In the rows, zero is written as 100.
Each row has two labels, one from each of two sets.
[88, 99, 78, 100, 100, 112, 119, 95, 56, 97, 61, 125, 132, 104, 99, 101, 91, 104, 110, 136]
V + tar
[106, 71, 129, 114, 98, 109, 130, 115, 101, 76, 94, 95, 102, 109, 111, 58, 93, 112, 96, 129]
N + rir
[87, 111, 97, 102, 93, 102, 79, 95, 101, 99, 137, 122, 91, 103, 83, 87, 91, 117, 106, 113]
T + Gib
[112, 77, 89, 98, 95, 119, 122, 93, 80, 58, 70, 117, 101, 109, 95, 71, 86, 77, 87, 133]
V + Gib
[103, 114, 129, 101, 107, 133, 89, 84, 97, 105, 99, 148, 121, 77, 84, 47, 102, 137, 121, 108]
V + Gib
[91, 110, 128, 95, 105, 107, 127, 87, 106, 102, 91, 129, 110, 73, 86, 57, 98, 118, 117, 121]
T + Gib
[95, 73, 77, 72, 116, 100, 112, 95, 96, 118, 74, 113, 142, 113, 128, 112, 88, 85, 116, 127]
V + dak
[95, 73, 93, 99, 109, 89, 136, 105, 115, 150, 99, 122, 155, 85, 125, 57, 90, 80, 105, 116]
U + dak
[89, 89, 120, 110, 128, 85, 121, 106, 113, 100, 98, 73, 92, 97, 117, 114, 97, 90, 91, 82]
A + tar
[99, 89, 161, 129, 99, 118, 110, 103, 101, 66, 90, 134, 107, 66, 90, 23, 114, 111, 114, 123]
V + Gib
[118, 77, 109, 102, 105, 96, 140, 112, 117, 88, 91, 119, 115, 99, 100, 46, 90, 92, 100, 112]
V + rir
[107, 67, 113, 91, 103, 70, 144, 117, 91, 87, 107, 89, 95, 117, 117, 67, 79, 78, 87, 124]
N + rir
[97, 71, 91, 82, 108, 82, 110, 110, 100, 119, 112, 73, 109, 125, 115, 139, 85, 108, 98, 107]
A + dak
[106, 93, 121, 108, 79, 92, 87, 90, 96, 102, 106, 126, 110, 86, 80, 46, 98, 119, 104, 88]
V + Gib

Each row has two labels, one from each of two sets.
[96, 81, 116, 58, 75, 96, 112, 80, 46, 122, 108, 106, 80, 116, 93, 69, 96, 87, 145, 110]
S + vam
[117, 86, 124, 46, 93, 82, 87, 99, 57, 160, 132, 107, 70, 133, 91, 79, 135, 107, 96, 142]
Z + muf
[100, 130, 68, 130, 117, 110, 112, 77, 114, 88, 74, 100, 113, 73, 112, 135, 26, 94, 108, 89]
Z + pif
[108, 88, 122, 58, 96, 98, 83, 110, 105, 181, 115, 112, 85, 130, 108, 111, 110, 92, 79, 121]
S + pif
[67, 64, 116, 82, 86, 96, 113, 68, 58, 97, 105, 94, 86, 83, 74, 83, 86, 71, 116, 117]
X + vam
[110, 96, 128, 65, 114, 96, 93, 111, 114, 161, 104, 99, 100, 138, 92, 154, 104, 82, 76, 160]
S + muf
[110, 108, 93, 88, 114, 90, 92, 102, 77, 147, 111, 98, 95, 112, 104, 95, 49, 91, 93, 109]
S + pif
[100, 118, 93, 76, 105, 113, 86, 121, 126, 193, 103, 112, 66, 149, 108, 140, 67, 96, 92, 111]
Z + pif
[96, 88, 92, 101, 107, 100, 62, 91, 71, 119, 93, 112, 95, 122, 109, 95, 92, 120, 109, 110]
S + muf
[81, 85, 107, 52, 114, 103, 116, 93, 143, 170, 89, 78, 79, 116, 79, 77, 61, 75, 139, 97]
Z + pif
[95, 69, 108, 100, 103, 90, 88, 108, 124, 142, 82, 109, 95, 99, 113, 113, 51, 90, 79, 98]
Z + Bavuv
[95, 89, 106, 63, 117, 107, 112, 105, 112, 153, 112, 96, 93, 117, 89, 110, 63, 78, 108, 133]
S + pif
[96, 76, 132, 67, 100, 106, 98, 99, 112, 191, 108, 104, 75, 150, 111, 117, 64, 78, 103, 136]
Z + Bavuv
[93, 91, 114, 68, 121, 97, 110, 97, 71, 155, 106, 123, 82, 111, 97, 94, 84, 92, 125, 100]
Z + pif
[109, 90, 152, 37, 117, 127, 127, 114, 95, 162, 125, 113, 98, 123, 134, 103, 121, 86, 132, 136]
S + Zituk
[89, 76, 108, 86, 107, 98, 101, 76, 103, 122, 98, 131, 89, 110, 106, 103, 56, 88, 120, 113]
Z + muf
[100, 90, 101, 78, 110, 87, 86, 105, 122, 145, 91, 102, 102, 110, 96, 109, 14, 80, 90, 96]
S + Bavuv
[120, 95, 119, 93, 93, 95, 89, 107, 105, 113, 105, 115, 86, 114, 125, 96, 75, 85, 72, 76]
S + Bavuv
[107, 93, 119, 57, 115, 64, 110, 104, 84, 132, 103, 105, 88, 122, 98, 83, 90, 85, 95, 97]
Z + pif
[115, 93, 118, 69, 86, 99, 95, 113, 79, 149, 103, 124, 82, 148, 109, 86, 73, 96, 81, 105]
S + vam
[116, 91, 102, 80, 107, 91, 147, 112, 84, 144, 113, 112, 84, 110, 116, 86, 89, 87, 101, 93]
S + pif
[86, 94, 115, 58, 111, 96, 81, 108, 103, 205, 137, 101, 77, 143, 106, 101, 83, 78, 70, 129]
Z + Bavuv
[97, 94, 117, 58, 113, 93, 102, 117, 65, 163, 111, 110, 104, 135, 101, 89, 91, 94, 120, 84]
S + pif
[84, 94, 123, 75, 131, 117, 106, 83, 71, 162, 106, 109, 71, 124, 114, 81, 64, 81, 124, 108]
S + Zituk
[85, 63, 119, 68, 100, 85, 103, 96, 68, 123, 111, 101, 86, 102, 100, 57, 97, 84, 108, 100]
S + pif
[85, 76, 101, 72, 72, 106, 132, 78, 104, 151, 101, 109, 70, 128, 86, 67, 83, 91, 79, 115]
X + vam
[90, 100, 94, 53, 107, 100, 89, 105, 75, 180, 110, 100, 74, 135, 118, 70, 93, 95, 95, 97]
Z + vam
[90, 62, 126, 66, 94, 99, 103, 84, 73, 136, 78, 128, 79, 133, 100, 75, 77, 64, 100, 123]
Q + muf
[95, 75, 117, 96, 87, 122, 118, 103, 109, 132, 106, 111, 81, 131, 106, 43, 72, 131, 117, 72]
X + Zituk
[102, 94, 115, 44, 107, 110, 104, 114, 113, 178, 119, 77, 89, 139, 92, 130, 85, 71, 110, 181]
S + vam
[96, 110, 137, 11, 103, 90, 110, 127, 110, 211, 130, 102, 87, 159, 90, 97, 129, 77, 88, 160]
S + Bavuv
[121, 78, 132, 101, 80, 60, 77, 94, 103, 105, 116, 114, 82, 117, 99, 130, 87, 89, 90, 119]
Q + Bavuv
[97, 88, 122, 74, 92, 86, 102, 108, 101, 151, 119, 109, 83, 104, 103, 59, 97, 78, 81, 97]
Q + Bavuv
[95, 86, 106, 75, 60, 104, 84, 102, 99, 174, 88, 102, 77, 143, 120, 86, 59, 93, 84, 115]
S + muf
[108, 71, 114, 65, 103, 97, 119, 99, 120, 157, 88, 110, 87, 107, 103, 73, 48, 79, 107, 86]
S + Bavuv
[89, 83, 91, 65, 115, 94, 101, 93, 101, 147, 81, 104, 86, 121, 108, 93, 23, 87, 101, 95]
Z + pif
[111, 75, 88, 104, 99, 93, 91, 99, 72, 95, 105, 96, 127, 103, 98, 82, 93, 104, 107, 83]
Q + muf
[95, 80, 106, 54, 101, 99, 102, 92, 60, 163, 133, 103, 76, 116, 110, 91, 70, 81, 119, 75]
Z + pif
[97, 64, 112, 84, 91, 99, 122, 72, 74, 123, 99, 136, 74, 109, 65, 86, 59, 69, 138, 90]
Z + Zituk
[113, 92, 106, 69, 103, 107, 101, 103, 110, 163, 105, 96, 83, 122, 89, 107, 62, 73, 101, 123]
Z + Bavuv

Each row has two labels, one from each of two sets.
[96, 87, 88, 121, 107, 86, 108, 78, 104, 114, 85, 26, 85, 119, 129, 138, 93, 66, 115, 86]
dilup + F
[97, 79, 98, 70, 109, 74, 109, 117, 94, 111, 107, 114, 74, 121, 111, 105, 78, 93, 108, 109]
nuzo + P
[117, 86, 94, 75, 110, 79, 107, 120, 95, 112, 100, 102, 90, 112, 115, 94, 70, 105, 115, 128]
nuzo + P
[96, 73, 99, 67, 107, 76, 96, 101, 101, 110, 110, 130, 106, 101, 127, 108, 90, 116, 120, 128]
mogo + P
[103, 88, 90, 64, 102, 66, 99, 95, 83, 114, 117, 134, 108, 103, 99, 118, 75, 130, 116, 112]
mogo + P
[91, 93, 107, 96, 101, 98, 99, 90, 97, 95, 103, 97, 102, 102, 126, 122, 92, 107, 114, 80]
zodir + R
[92, 92, 44, 74, 94, 56, 110, 101, 89, 111, 91, 118, 112, 113, 133, 93, 81, 112, 110, 117]
dilup + P
[97, 57, 89, 61, 118, 84, 105, 85, 104, 108, 114, 139, 144, 118, 112, 112, 104, 106, 114, 116]
mogo + P
[82, 88, 97, 99, 118, 80, 98, 79, 92, 108, 107, 65, 105, 112, 120, 112, 87, 105, 118, 96]
zodir + R
[86, 91, 105, 105, 127, 96, 102, 68, 98, 111, 108, 75, 112, 111, 117, 127, 90, 99, 129, 107]
mogo + R
[80, 84, 122, 105, 126, 96, 94, 66, 86, 107, 109, 57, 109, 117, 118, 103, 86, 79, 118, 101]
mogo + R
[102, 92, 106, 92, 100, 84, 91, 82, 93, 101, 112, 125, 107, 108, 130, 123, 91, 90, 119, 110]
zodir + P
[86, 88, 101, 108, 119, 88, 101, 87, 83, 102, 107, 77, 120, 98, 128, 109, 84, 104, 139, 98]
dilup + R
[119, 90, 105, 72, 104, 68, 109, 94, 86, 105, 121, 138, 104, 105, 120, 115, 83, 106, 125, 109]
zodir + P
[105, 90, 92, 108, 119, 83, 91, 74, 87, 110, 113, 86, 102, 102, 115, 111, 87, 91, 115, 101]
mogo + R
[90, 93, 106, 106, 110, 90, 97, 86, 107, 105, 104, 82, 100, 113, 134, 137, 85, 96, 120, 92]
zodir + R
[109, 84, 106, 108, 147, 88, 91, 79, 87, 95, 112, 67, 135, 99, 129, 104, 93, 95, 135, 108]
mogo + R
[76, 69, 99, 83, 118, 100, 96, 79, 92, 98, 111, 84, 110, 104, 118, 124, 88, 111, 122, 86]
zodir + W
[80, 84, 107, 102, 118, 92, 89, 80, 81, 97, 108, 88, 104, 110, 122, 120, 86, 106, 118, 94]
zodir + R
[79, 73, 90, 97, 138, 101, 95, 82, 89, 93, 118, 83, 126, 99, 123, 116, 98, 121, 115, 70]
mogo + W
[78, 90, 100, 108, 122, 94, 87, 93, 93, 94, 97, 60, 97, 117, 119, 117, 69, 90, 109, 108]
nuzo + R
[102, 76, 105, 61, 101, 78, 102, 96, 107, 111, 115, 142, 101, 101, 124, 134, 91, 117, 115, 115]
zodir + P
[91, 64, 103, 65, 103, 81, 107, 91, 108, 115, 103, 161, 119, 105, 126, 126, 94, 120, 118, 107]
zodir + P
[120, 85, 73, 86, 88, 77, 102, 96, 99, 108, 118, 130, 95, 108, 110, 108, 82, 114, 108, 123]
mogo + P
[91, 87, 90, 64, 106, 76, 100, 96, 96, 116, 112, 116, 106, 103, 104, 99, 89, 104, 121, 127]
mogo + P
[82, 86, 96, 101, 112, 95, 99, 102, 95, 94, 109, 86, 88, 95, 113, 121, 84, 100, 109, 105]
nuzo + R
[97, 83, 98, 111, 123, 97, 96, 76, 100, 102, 105, 55, 99, 106, 128, 140, 93, 74, 117, 72]
mogo + F
[80, 78, 91, 83, 117, 97, 89, 90, 94, 93, 107, 115, 115, 104, 115, 113, 92, 112, 109, 88]
zodir + W
[94, 97, 108, 116, 97, 102, 100, 94, 80, 101, 110, 51, 86, 112, 102, 88, 78, 94, 101, 89]
nuzo + R
[78, 83, 84, 123, 113, 104, 97, 110, 94, 81, 108, 23, 80, 106, 113, 95, 86, 85, 111, 86]
nuzo + F
[72, 67, 55, 83, 128, 96, 105, 92, 61, 111, 98, 34, 117, 109, 126, 42, 76, 95, 106, 115]
dilup + W
[92, 83, 77, 66, 102, 85, 100, 115, 105, 106, 101, 119, 85, 106, 104, 107, 43, 111, 89, 125]
nuzo + P
[93, 97, 96, 118, 123, 88, 109, 74, 105, 106, 96, 53, 100, 111, 122, 137, 87, 75, 131, 98]
mogo + F
[97, 86, 81, 72, 117, 85, 84, 80, 101, 110, 103, 76, 109, 108, 109, 127, 69, 95, 123, 106]
dilup + R
[87, 83, 81, 66, 105, 91, 127, 109, 101, 119, 77, 102, 83, 110, 118, 85, 76, 99, 114, 122]
dilup + P
[84, 85, 103, 94, 117, 72, 98, 96, 102, 113, 104, 93, 102, 106, 111, 132, 80, 103, 123, 109]
zodir + R
[99, 83, 115, 96, 119, 86, 93, 83, 82, 102, 100, 97, 106, 108, 124, 140, 95, 89, 130, 106]
zodir + R
[113, 90, 57, 69, 110, 76, 98, 86, 108, 123, 109, 137, 124, 110, 113, 104, 105, 99, 103, 108]
mogo + P
[94, 81, 85, 80, 90, 80, 93, 125, 108, 92, 92, 142, 83, 108, 124, 118, 73, 116, 115, 121]
dilup + P
[71, 96, 82, 119, 125, 102, 97, 101, 96, 112, 96, 57, 97, 102, 101, 96, 74, 103, 108, 103]
nuzo + R
[91, 94, 83, 68, 110, 94, 106, 104, 96, 109, 101, 118, 108, 112, 105, 96, 86, 102, 112, 118]
mogo + P
[101, 95, 93, 98, 118, 50, 96, 69, 87, 128, 113, 70, 110, 118, 114, 114, 70, 93, 120, 92]
mogo + R
[114, 68, 97, 57, 107, 64, 106, 94, 98, 104, 112, 158, 104, 106, 107, 112, 97, 116, 118, 112]
mogo + P
[91, 121, 107, 99, 116, 89, 98, 86, 89, 97, 105, 86, 104, 112, 119, 119, 78, 94, 129, 94]
zodir + R
[98, 100, 78, 78, 111, 78, 80, 100, 103, 106, 105, 111, 88, 99, 104, 118, 84, 110, 94, 116]
dilup + P
[98, 92, 94, 123, 128, 99, 92, 90, 92, 107, 113, 37, 79, 103, 94, 82, 80, 78, 114, 100]
nuzo + R
[90, 84, 105, 95, 113, 101, 95, 88, 90, 100, 120, 106, 118, 108, 104, 119, 93, 116, 122, 67]
zodir + W
[86, 80, 69, 85, 132, 101, 94, 105, 82, 100, 118, 77, 93, 111, 102, 83, 89, 100, 96, 94]
nuzo + W
[79, 94, 115, 119, 121, 88, 86, 74, 84, 104, 103, 65, 111, 111, 118, 125, 78, 107, 134, 82]
zodir + R
[93, 90, 105, 108, 113, 95, 101, 75, 102, 101, 112, 66, 97, 122, 127, 139, 107, 66, 111, 82]
zodir + F
[86, 96, 116, 103, 117, 107, 98, 106, 103, 103, 97, 69, 64, 118, 107, 114, 75, 88, 107, 97]
dilup + F
[72, 80, 102, 94, 125, 97, 90, 84, 88, 97, 115, 85, 97, 107, 123, 107, 81, 114, 125, 87]
zodir + W
[100, 80, 106, 70, 105, 75, 108, 103, 97, 108, 114, 132, 96, 112, 120, 117, 86, 108, 127, 103]
mogo + P
[95, 84, 66, 67, 125, 55, 93, 100, 95, 126, 120, 107, 97, 87, 103, 79, 79, 101, 106, 138]
dilup + P

Each row has two labels, one from each of two sets.
[97, 73, 14, 114, 66, 88, 110, 127, 69, 83, 100, 64, 98, 92, 92, 93, 111, 79, 101, 106]
fof + <72>
[106, 38, 103, 104, 90, 118, 32, 147, 103, 65, 91, 52, 108, 126, 125, 79, 58, 58, 110, 148]
madi + <75>
[100, 37, 110, 77, 102, 27, 72, 150, 104, 73, 144, 58, 65, 143, 127, 95, 117, 64, 90, 177]
gume + <72>
[96, 72, 95, 88, 87, 90, 83, 133, 100, 84, 122, 63, 92, 128, 116, 77, 75, 99, 99, 168]
gume + <75>
[96, 68, 80, 93, 107, 94, 64, 137, 101, 68, 86, 56, 89, 136, 91, 90, 97, 55, 107, 154]
madi + <75>
[99, 56, 84, 108, 93, 104, 24, 142, 97, 84, 94, 39, 85, 125, 92, 81, 74, 40, 109, 167]
madi + <75>
[94, 11, 94, 104, 125, 56, 38, 138, 109, 67, 90, 58, 75, 123, 129, 98, 105, 41, 105, 114]
madi + <72>
[92, 69, 88, 93, 133, 88, 36, 132, 98, 73, 85, 53, 81, 138, 88, 96, 100, 29, 100, 158]
madi + <68>
[94, 66, 44, 103, 90, 99, 86, 135, 87, 52, 101, 50, 114, 110, 115, 91, 71, 66, 98, 136]
madi + <68>
[96, 77, 28, 99, 77, 80, 80, 132, 89, 71, 118, 54, 90, 113, 101, 90, 70, 79, 102, 174]
fof + <68>
